Here is a tiny trained network, its code and every weight. The questions are about switching its units off for an input and a target symbol, where a switched-off unit gives its printed mean instead of its output.

import numpy as np


def w(rows, s, z=0):
    codes = np.array(rows[::2]) - 128.0
    scale = np.full(codes.shape[1], s)
    scale[-1] = z or s
    return codes * scale


def norm(h):
    return h / np.sqrt((h * h).mean(-1, keepdims=True) + 1e-5)


def f(y):
    return np.maximum(y, 0)


def softmax(a):
    e = np.exp(a - a.max(-1, keepdims=True))
    return e / e.sum(-1, keepdims=True)


def log_softmax(a):
    a = a - a.max(-1, keepdims=True)
    return a - np.log(np.exp(a).sum(-1, keepdims=True))


def net(x, mask):
    ids = ['αβγδεζηθλμπστφψω'.index(c) for c in x.split()]
    T = len(ids)
    res = E[ids] + P[:T]
    q, k, v = (norm(res) @ M[0].T for M in (Q, K, V))
    z = softmax(np.where(np.tri(T) > 0, q @ k.T / 2**0.5, -1e9)) @ v
    res = res + np.where(mask[0], z, O[0][:, -1]) @ O[0][:, :-1]
    y = f(norm(res) @ A[0][:, :-1].T + A[0][:, -1])
    res = res + np.where(mask[1:25], y, B[0][:, -1]) @ B[0][:, :-1]
    return log_softmax(norm(res)[-1] @ U[:, :-1].T + U[:, -1])


Q, K, V, O, A, B = {}, {}, {}, {}, {}, {}
E = w([
[214,98,79,83,110,107,133,90,169,139,93,158],'α',
[191,108,74,115,151,135,125,82,166,151,153,136],'β',
[125,78,133,86,133,107,104,116,189,129,114,169],'γ',
[112,174,76,69,108,137,124,117,159,143,139,108],'δ',
[186,66,132,79,139,75,153,140,166,130,120,215],'ε',
[125,78,145,99,174,174,69,120,136,141,118,131],'ζ',
[108,55,183,144,105,195,129,155,152,149,117,138],'η',
[102,162,66,131,88,135,154,152,209,113,222,134],'θ',
[91,108,141,80,174,159,79,92,149,168,118,118],'λ',
[130,83,160,126,118,196,93,147,164,95,177,135],'μ',
[138,84,78,130,107,137,159,152,194,136,144,153],'π',
[113,190,142,58,119,156,73,70,136,189,92,129],'σ',
[146,73,117,181,71,48,43,57,166,30,172,88],'τ',
[129,75,180,91,98,180,87,113,59,182,55,90],'φ',
[141,47,140,205,115,171,171,198,163,87,251,200],'ψ',
[207,127,123,176,76,144,149,140,126,175,174,215],'ω',
],0.016)
P = w([
[173,127,154,150,164,74,82,95,129,115,104,149],'0',
[250,105,148,111,118,138,119,170,205,150,118,69],'1',
[186,145,199,92,94,150,91,156,203,139,161,75],'2',
[163,131,177,73,81,152,100,146,207,139,142,94],'3',
[158,118,130,93,84,182,97,131,204,152,137,88],'4',
[141,120,143,53,76,151,111,149,188,131,122,122],'5',
[149,113,108,68,85,165,108,134,189,150,122,130],'6',
[122,127,125,48,85,176,98,139,165,125,138,130],'7',
[102,123,110,52,89,175,95,125,161,144,142,135],'8',
[103,123,110,21,97,147,93,133,154,125,130,180],'9',
[113,120,70,44,82,163,83,112,148,126,141,144],'10',
[87,137,84,17,84,162,93,122,123,118,144,173],'11',
[98,127,70,20,71,172,83,101,123,118,147,162],'12',
],0.011)
Q[0] = w([
[189,55,125,25,48,232,20,123,254,196,167,155],'head 1',
[134,173,121,182,194,122,198,125,43,51,28,82],'head 1',
],0.0058)
K[0] = w([
[96,116,115,254,108,6,35,43,114,91,133,145],'head 1',
[124,123,110,60,133,211,185,227,138,157,156,109],'head 1',
],0.0081)
V[0] = w([
[129,218,27,109,139,82,132,155,200,108,218,136],'head 1',
[132,227,66,2,139,101,61,80,112,157,53,53],'head 1',
],0.0084)
O[0] = w([
[173,137,70,73,151,51,35,249,121,254,208,69,251],'head 1',
[166,191,135,119,155,148,75,210,216,58,61,126,210],'head 1',
],0.015,0.0016)
A[0] = w([
[151,107,133,128,116,145,97,92,192,127,125,153,128],'neuron 1',
[140,75,98,70,120,105,87,146,112,144,194,132,188],'neuron 2',
[99,112,150,143,154,153,96,118,93,153,54,108,142],'neuron 3',
[92,91,102,102,73,128,109,79,87,184,195,148,110],'neuron 4',
[107,223,132,227,210,191,171,134,90,26,50,145,72],'neuron 5',
[183,50,149,160,151,115,102,158,161,80,130,132,104],'neuron 6',
[192,185,173,179,167,174,112,164,225,38,76,145,54],'neuron 7',
[89,88,143,116,92,145,221,16,115,102,123,118,197],'neuron 8',
[161,175,132,103,100,139,84,177,177,145,108,169,177],'neuron 9',
[121,136,103,197,128,189,133,162,121,101,191,186,132],'neuron 10',
[102,90,121,159,134,98,159,91,72,187,90,130,153],'neuron 11',
[102,126,124,161,134,55,156,117,11,168,161,108,39],'neuron 12',
[71,151,160,194,164,133,234,50,99,82,111,126,25],'neuron 13',
[109,111,142,100,76,182,79,123,145,62,143,81,76],'neuron 14',
[105,121,139,141,147,179,171,66,137,77,126,205,121],'neuron 15',
[128,116,141,148,120,158,134,90,110,167,151,164,40],'neuron 16',
[153,165,155,136,171,97,149,182,177,162,115,58,42],'neuron 17',
[155,140,172,118,120,58,81,123,115,148,123,43,123],'neuron 18',
[140,130,173,134,85,171,177,57,163,120,87,169,135],'neuron 19',
[129,101,78,51,88,141,106,44,178,116,124,144,173],'neuron 20',
[56,127,161,218,101,50,193,44,15,122,131,82,2],'neuron 21',
[83,125,163,186,86,151,120,163,112,155,99,135,138],'neuron 22',
[150,164,144,152,121,162,156,50,155,107,119,171,173],'neuron 23',
[98,147,121,75,110,176,152,139,202,140,145,115,60],'neuron 24',
],0.012,0.0051)
B[0] = w([
[123,111,155,155,142,88,144,87,112,126,147,139,170],'neuron 1',
[107,124,120,160,108,102,183,122,145,62,117,108,250],'neuron 2',
[114,132,143,115,125,87,159,177,126,133,169,154,139],'neuron 3',
[115,142,110,152,121,114,122,189,105,97,51,177,233],'neuron 4',
[160,108,64,119,87,82,181,94,202,107,125,107,182],'neuron 5',
[120,166,186,130,183,127,112,103,133,138,153,133,163],'neuron 6',
[100,84,81,141,129,133,104,140,65,180,96,166,226],'neuron 7',
[220,214,147,154,156,130,84,113,148,148,110,104,181],'neuron 8',
[119,152,110,175,118,172,133,78,132,116,163,156,216],'neuron 9',
[172,166,176,63,167,71,123,117,99,141,93,122,143],'neuron 10',
[93,138,181,104,110,123,155,152,152,98,154,134,165],'neuron 11',
[97,132,189,134,48,162,112,126,160,119,77,62,169],'neuron 12',
[166,123,104,147,72,191,36,149,89,112,115,121,152],'neuron 13',
[122,99,111,160,126,62,153,108,105,143,77,112,166],'neuron 14',
[97,123,131,115,114,125,123,161,120,133,156,68,167],'neuron 15',
[138,155,152,141,129,105,178,121,128,103,103,156,148],'neuron 16',
[138,131,196,126,124,115,108,41,166,126,177,107,151],'neuron 17',
[92,121,152,176,95,146,124,124,169,101,196,119,172],'neuron 18',
[97,139,118,96,183,127,146,174,115,115,193,97,172],'neuron 19',
[97,91,164,152,168,79,99,159,89,92,159,136,205],'neuron 20',
[149,119,1,137,190,167,144,107,167,198,154,165,160],'neuron 21',
[132,91,116,93,153,83,100,157,158,95,158,190,135],'neuron 22',
[96,97,136,102,136,138,158,177,116,135,157,89,166],'neuron 23',
[120,86,155,130,182,103,100,93,127,149,129,146,168],'neuron 24',
],0.012,0.018)
U = w([
[101,101,129,188,132,128,32,113,42,162,142,222,70],'α',
[131,110,179,178,125,105,133,43,252,147,206,91,93],'β',
[91,91,151,99,217,102,123,156,46,182,183,116,185],'γ',
[167,163,152,112,137,132,60,213,198,142,138,115,165],'δ',
[158,206,205,151,196,76,155,190,126,95,134,113,90],'ε',
[171,99,89,115,160,130,125,182,98,95,150,18,100],'ζ',
[134,139,121,119,123,218,191,92,108,123,198,127,227],'η',
[169,105,72,90,115,70,112,173,117,217,210,109,207],'θ',
[83,53,41,116,187,96,202,143,142,141,133,145,50],'λ',
[152,172,101,214,154,186,104,207,67,166,149,112,120],'μ',
[84,103,163,119,10,105,145,183,143,133,131,98,167],'π',
[150,125,112,158,99,137,77,129,212,119,50,187,126],'σ',
[151,113,174,147,142,93,110,118,40,115,79,135,146],'τ',
[141,167,167,104,93,173,164,112,177,35,73,78,134],'φ',
[140,94,87,161,77,105,149,75,72,226,145,124,182],'ψ',
[153,220,150,253,78,106,164,140,127,122,96,174,1],'ω',
],0.0079,0.0032)

Each question gives the input, a string of symbols that net reads in full, and the target symbol t.
The units are the heads (2 rows each of Q, K, V and O) and the neurons (one row each of A and B). Each row of codes is followed by its name. A weight is (code - 128) times the scale printed after its matrix; where a second scale follows, it is the last column's (O, A, B and U).
mask holds one flag per unit, heads first, then neurons. A switched-off unit (its flag False) gives its mean, the last column of its rows in O or B, instead of its output. The means were averaged over made-up inputs and are rounded, as every weight is.
A unit's drop is (log p(t) with every unit on - log p(t) with that unit switched off) / (log p(t) with every unit on - log p(t) with every unit switched off).
The circuit of an input: a set's keep is (log p(t) with only the set's units on - log p(t) with every unit switched off) / (log p(t) with every unit on - log p(t) with every unit switched off). Starting from the 12 units with the biggest drops (on a tie, the unit counted first), units are removed one at a time, each time the one whose removal leaves the highest keep (on an exact tie, the one counted first), for as long as the keep stays at least 0.8.
units of the circuit, in order: the units of the circuit, biggest drop first
top k neurons: the k neurons with the biggest drops, biggest first
drop of u: that unit's drop, to one decimal
input σ β π φ φ π φ μ σ π τ, target β: top 2 neurons => (neuron 4; neuron 7)
input σ σ δ μ ω λ τ η π, target β: top neuron => (neuron 7)
input σ λ ω λ π η τ β λ, target β: units of the circuit, in order => (head 1; neuron 7; neuron 17)
input η λ τ σ, target β: units of the circuit, in order => (neuron 7; neuron 24)
input σ φ η φ, target σ: top 2 neurons => (neuron 7; neuron 5)
input μ α θ σ σ ζ, target μ: top 2 neurons => (neuron 8; neuron 21)
input σ θ π π η φ π δ σ σ ψ ε, target σ: units of the circuit, in order => (head 1; neuron 7)
input μ σ ψ π ε φ σ σ η, target μ: top 3 neurons => (neuron 8; neuron 21; neuron 13)
input ω η π ω σ φ σ π θ η, target ω: units of the circuit, in order => (head 1; neuron 8; neuron 4; neuron 7)
input ω ψ π ε, target ω: top 4 neurons => (neuron 8; neuron 4; neuron 21; neuron 12)
input λ λ π α π π, target λ: top 4 neurons => (neuron 7; neuron 5; neuron 19; neuron 4)
input β ψ η ψ, target β: top 2 neurons => (neuron 4; neuron 17)
input λ μ δ ζ η φ, target λ: top 2 neurons => (neuron 5; neuron 7)
input θ ω μ τ λ, target β: units of the circuit, in order => (neuron 7)
input λ ζ λ α η, target λ: top 3 neurons => (neuron 7; neuron 5; neuron 19)
input λ β α θ ε δ, target λ: top 2 neurons => (neuron 7; neuron 5)
input μ ω π ζ γ η φ, target μ: top 4 neurons => (neuron 8; neuron 21; neuron 13; neuron 4)
input μ π η α σ γ β φ μ ζ μ β, target μ: top 2 neurons => (neuron 8; neuron 21)
input σ π ε λ δ φ φ α, target σ: top 2 neurons => (neuron 7; neuron 5)
input π γ η σ η σ τ φ λ φ σ ψ, target ε: top 3 neurons => (neuron 10; neuron 7; neuron 5)
input δ λ ω σ π ζ, target δ: drop of head 1 => 1.7
input δ η η, target δ: drop of head 1 => 1.7
input π π η π π, target π: drop of head 1 => 2.6
input ζ λ α λ π θ, target ζ: drop of head 1 => 1.4
